Here is a tiny trained network, its code and every weight. The questions are about switching its units off for an input and a target symbol, where a switched-off unit gives its printed mean instead of its output.

import numpy as np


def w(rows, s, z=0):
    codes = np.array(rows[::2]) - 128.0
    scale = np.full(codes.shape[1], s)
    scale[-1] = z or s
    return codes * scale


def norm(h):
    return h / np.sqrt((h * h).mean(-1, keepdims=True) + 1e-5)


def f(y):
    return y / 2 * (1 + np.tanh(0.7978845608 * (y + 0.044715 * y**3)))


def softmax(a):
    e = np.exp(a - a.max(-1, keepdims=True))
    return e / e.sum(-1, keepdims=True)


def log_softmax(a):
    a = a - a.max(-1, keepdims=True)
    return a - np.log(np.exp(a).sum(-1, keepdims=True))


def net(x, mask):
    ids = ['αγδζηθμσφψ'.index(c) for c in x.split()]
    T = len(ids)
    res = E[ids] + P[:T]
    u = 0
    for l in range(3):
        r = norm(res)
        for j in range(3):
            rows = slice(3 * j, 3 * j + 3)
            q, k, v = (r @ M[l][rows].T for M in (Q, K, V))
            z = softmax(np.where(np.tri(T) > 0, q @ k.T / 3**0.5, -1e9)) @ v
            o = O[l][rows]
            res = res + np.where(mask[u + j], z, o[:, -1]) @ o[:, :-1]
        u += 3
        y = f(norm(res) @ A[l][:, :-1].T + A[l][:, -1])
        res = res + np.where(mask[u : u + 4], y, B[l][:, -1]) @ B[l][:, :-1]
        u += 4
    return log_softmax(norm(res)[-1] @ U[:, :-1].T + U[:, -1])


Q, K, V, O, A, B = {}, {}, {}, {}, {}, {}
E = w([
[251,95,177],'α',
[107,113,194],'γ',
[103,187,8],'δ',
[47,77,79],'ζ',
[143,176,186],'η',
[66,136,32],'θ',
[111,98,158],'μ',
[181,206,125],'σ',
[84,61,152],'φ',
[154,58,88],'ψ',
],0.018)
P = w([
[237,60,107],'0',
[50,131,245],'1',
[237,62,100],'2',
[35,185,219],'3',
[236,62,100],'4',
[16,226,187],'5',
[238,63,104],'6',
[3,253,168],'7',
[244,61,110],'8',
],0.0064)
Q[0] = w([
[147,110,125],'L0H1',
[141,120,152],'L0H1',
[152,72,114],'L0H1',
[218,103,167],'L0H2',
[135,177,99],'L0H2',
[95,136,134],'L0H2',
[100,76,86],'L0H3',
[146,113,92],'L0H3',
[8,71,146],'L0H3',
],0.014)
K[0] = w([
[160,99,79],'L0H1',
[205,34,132],'L0H1',
[74,66,86],'L0H1',
[203,154,210],'L0H2',
[134,244,168],'L0H2',
[158,170,92],'L0H2',
[98,73,93],'L0H3',
[179,176,157],'L0H3',
[10,51,167],'L0H3',
],0.012)
V[0] = w([
[150,126,117],'L0H1',
[234,123,229],'L0H1',
[160,184,82],'L0H1',
[39,112,107],'L0H2',
[147,85,208],'L0H2',
[111,150,170],'L0H2',
[254,160,97],'L0H3',
[46,143,220],'L0H3',
[158,160,47],'L0H3',
],0.0054)
O[0] = w([
[142,155,154,136],'L0H1',
[103,97,162,251],'L0H1',
[90,65,176,106],'L0H1',
[107,4,163,69],'L0H2',
[192,173,79,179],'L0H2',
[121,158,70,131],'L0H2',
[158,251,71,180],'L0H3',
[80,125,80,140],'L0H3',
[120,193,83,90],'L0H3',
],0.0037,0.0017)
A[0] = w([
[163,84,53,146],'L0N1',
[155,84,163,5],'L0N2',
[76,221,90,61],'L0N3',
[255,104,101,66],'L0N4',
],0.0093,0.0028)
B[0] = w([
[105,26,165,203],'L0N1',
[254,197,100,123],'L0N2',
[23,116,79,187],'L0N3',
[159,59,206,254],'L0N4',
],0.0057,0.0027)
Q[1] = w([
[225,113,149],'L1H1',
[131,199,4],'L1H1',
[161,235,201],'L1H1',
[87,107,139],'L1H2',
[123,108,66],'L1H2',
[95,164,160],'L1H2',
[158,148,112],'L1H3',
[162,176,200],'L1H3',
[143,79,166],'L1H3',
],0.021)
K[1] = w([
[202,129,129],'L1H1',
[111,199,2],'L1H1',
[169,241,215],'L1H1',
[98,114,154],'L1H2',
[120,120,103],'L1H2',
[117,170,143],'L1H2',
[154,205,73],'L1H3',
[195,152,133],'L1H3',
[113,112,170],'L1H3',
],0.023)
V[1] = w([
[138,133,144],'L1H1',
[255,70,177],'L1H1',
[65,235,57],'L1H1',
[92,166,42],'L1H2',
[108,112,136],'L1H2',
[76,144,174],'L1H2',
[98,148,157],'L1H3',
[155,152,137],'L1H3',
[87,90,144],'L1H3',
],0.0093)
O[1] = w([
[149,163,112,145],'L1H1',
[63,254,38,246],'L1H1',
[182,92,221,2],'L1H1',
[109,152,57,25],'L1H2',
[90,110,98,134],'L1H2',
[206,196,70,153],'L1H2',
[144,140,146,128],'L1H3',
[142,197,71,150],'L1H3',
[139,191,174,123],'L1H3',
],0.0055,0.0027)
A[1] = w([
[181,140,30,3],'L1N1',
[174,162,6,182],'L1N2',
[133,247,28,145],'L1N3',
[6,36,134,63],'L1N4',
],0.013,0.0019)
B[1] = w([
[160,55,204,172],'L1N1',
[173,103,247,217],'L1N2',
[24,116,137,241],'L1N3',
[159,187,167,255],'L1N4',
],0.012,0.0082)
Q[2] = w([
[224,128,77],'L2H1',
[166,181,92],'L2H1',
[237,194,126],'L2H1',
[76,212,84],'L2H2',
[186,129,120],'L2H2',
[7,58,158],'L2H2',
[200,160,54],'L2H3',
[183,129,91],'L2H3',
[173,116,87],'L2H3',
],0.019)
K[2] = w([
[162,104,47],'L2H1',
[157,186,52],'L2H1',
[226,147,99],'L2H1',
[83,127,254],'L2H2',
[152,202,115],'L2H2',
[137,42,130],'L2H2',
[80,190,103],'L2H3',
[56,154,81],'L2H3',
[118,143,105],'L2H3',
],0.021)
V[2] = w([
[98,44,134],'L2H1',
[57,112,124],'L2H1',
[32,178,254],'L2H1',
[100,148,140],'L2H2',
[68,101,199],'L2H2',
[190,182,140],'L2H2',
[82,138,186],'L2H3',
[140,128,80],'L2H3',
[197,91,156],'L2H3',
],0.0093)
O[2] = w([
[244,109,134,123],'L2H1',
[175,192,119,129],'L2H1',
[182,180,3,248],'L2H1',
[82,112,112,138],'L2H2',
[85,168,40,179],'L2H2',
[135,112,110,145],'L2H2',
[155,84,132,164],'L2H3',
[182,177,164,91],'L2H3',
[107,125,36,171],'L2H3',
],0.0059,0.015)
A[2] = w([
[139,87,92,102],'L2N1',
[173,77,149,126],'L2N2',
[167,170,250,5],'L2N3',
[152,210,109,134],'L2N4',
],0.014,0.011)
B[2] = w([
[63,115,109,123],'L2N1',
[92,110,79,149],'L2N2',
[75,231,252,135],'L2N3',
[169,135,146,254],'L2N4',
],0.018,0.0086)
U = w([
[161,94,208,96],'α',
[46,151,126,178],'γ',
[145,84,106,226],'δ',
[131,154,5,2],'ζ',
[91,221,90,74],'η',
[78,111,46,198],'θ',
[86,106,158,251],'μ',
[94,171,224,34],'σ',
[227,145,150,70],'φ',
[144,86,109,218],'ψ',
],0.022,0.0049)

Each question gives the input, a string of symbols that net reads in full, and the target symbol t.
The units are the heads (3 rows each of Q, K, V and O) and the neurons (one row each of A and B). Each row of codes is followed by its name. A weight is (code - 128) times the scale printed after its matrix; where a second scale follows, it is the last column's (O, A, B and U).
mask holds one flag per unit, layer by layer, with each layer's heads first. A switched-off unit (its flag False) gives its mean, the last column of its rows in O or B, instead of its output. The means were averaged over made-up inputs and are rounded, as every weight is.
A unit's drop is (log p(t) with every unit on - log p(t) with that unit switched off) / (log p(t) with every unit on - log p(t) with every unit switched off).
The circuit of an input: a set's keep is (log p(t) with only the set's units on - log p(t) with every unit switched off) / (log p(t) with every unit on - log p(t) with every unit switched off). Starting from the 12 units with the biggest drops (on a tie, the unit counted first), units are removed one at a time, each time the one whose removal leaves the highest keep (on an exact tie, the one counted first), for as long as the keep stays at least 0.8.
circuit, biggest first: the units of the circuit, biggest drop first
top k neurons: the k neurons with the biggest drops, biggest first
top k neurons in layer l: the k neurons of layer l with the biggest drops, biggest first
heads that matter: for each layer, one digit per head in row order, 1 if its drop is at least 0.15 and else 0, layers parted by /
input ψ δ η α σ, target σ: circuit, biggest first => L1N2, L2N3
input α ψ ζ η μ σ η ζ, target η: top 3 neurons => L1N4, L1N2, L1N1
input ζ γ α θ σ μ σ σ, target ζ: circuit, biggest first => L1H1, L1N2, L1N4, L1H3
input γ ψ φ η μ, target μ: heads that matter => 000 / 100 / 000
input ζ ψ γ α σ η σ α, target η: heads that matter => 000 / 100 / 010
input ζ σ η, target η: circuit, biggest first => L1H1
input η η σ α φ, target φ: heads that matter => 000 / 100 / 000
input γ θ θ η, target φ: top 3 neurons => L1N2, L1N3, L2N4
input γ α μ ζ θ η ζ, target ζ: top 3 neurons => L1N4, L1N2, L2N1
input δ α α φ ζ α σ α α, target α: top 3 neurons in layer 1 => L1N4, L1N2, L1N1
input φ ψ ψ μ σ σ δ φ, target η: circuit, biggest first => L1N2, L1N4
input δ ψ μ γ η ζ θ σ, target φ: heads that matter => 001 / 100 / 000
input ζ σ ψ α φ θ, target φ: top 3 neurons => L1N4, L1N2, L1N3
input α α μ σ ζ μ, target η: top 3 neurons in layer 1 => L1N1, L1N2, L1N4
input η θ φ φ, target η: top 3 neurons => L1N2, L1N1, L1N4
input η δ δ σ η ψ, target φ: top 4 neurons => L1N3, L1N4, L0N4, L2N4
input η μ η η δ, target ψ: heads that matter => 000 / 100 / 000
input η γ φ η η η σ δ, target φ: circuit, biggest first => L1H1
input δ ζ ζ σ, target φ: circuit, biggest first => L1H1, L1N3
input σ σ γ α φ σ θ σ δ, target δ: heads that matter => 000 / 100 / 000
input ζ θ θ η φ γ, target φ: top 3 neurons in layer 1 => L1N2, L1N3, L1N4
input η η γ γ, target η: heads that matter => 000 / 000 / 000
input η δ μ ψ, target φ: top 4 neurons => L1N4, L0N1, L1N2, L1N3
input α σ σ ζ σ μ, target φ: top 2 neurons => L1N2, L1N3
input θ α φ μ, target φ: top 2 neurons => L1N3, L1N2
input ψ σ σ σ σ θ, target φ: top 4 neurons => L1N4, L1N3, L1N2, L2N4
input ψ φ η ψ η θ α η δ, target δ: top neuron => L1N3
input ζ η γ σ α α, target η: top neuron => L1N3
input δ φ η φ μ α η α α, target α: top 2 neurons => L1N3, L2N3
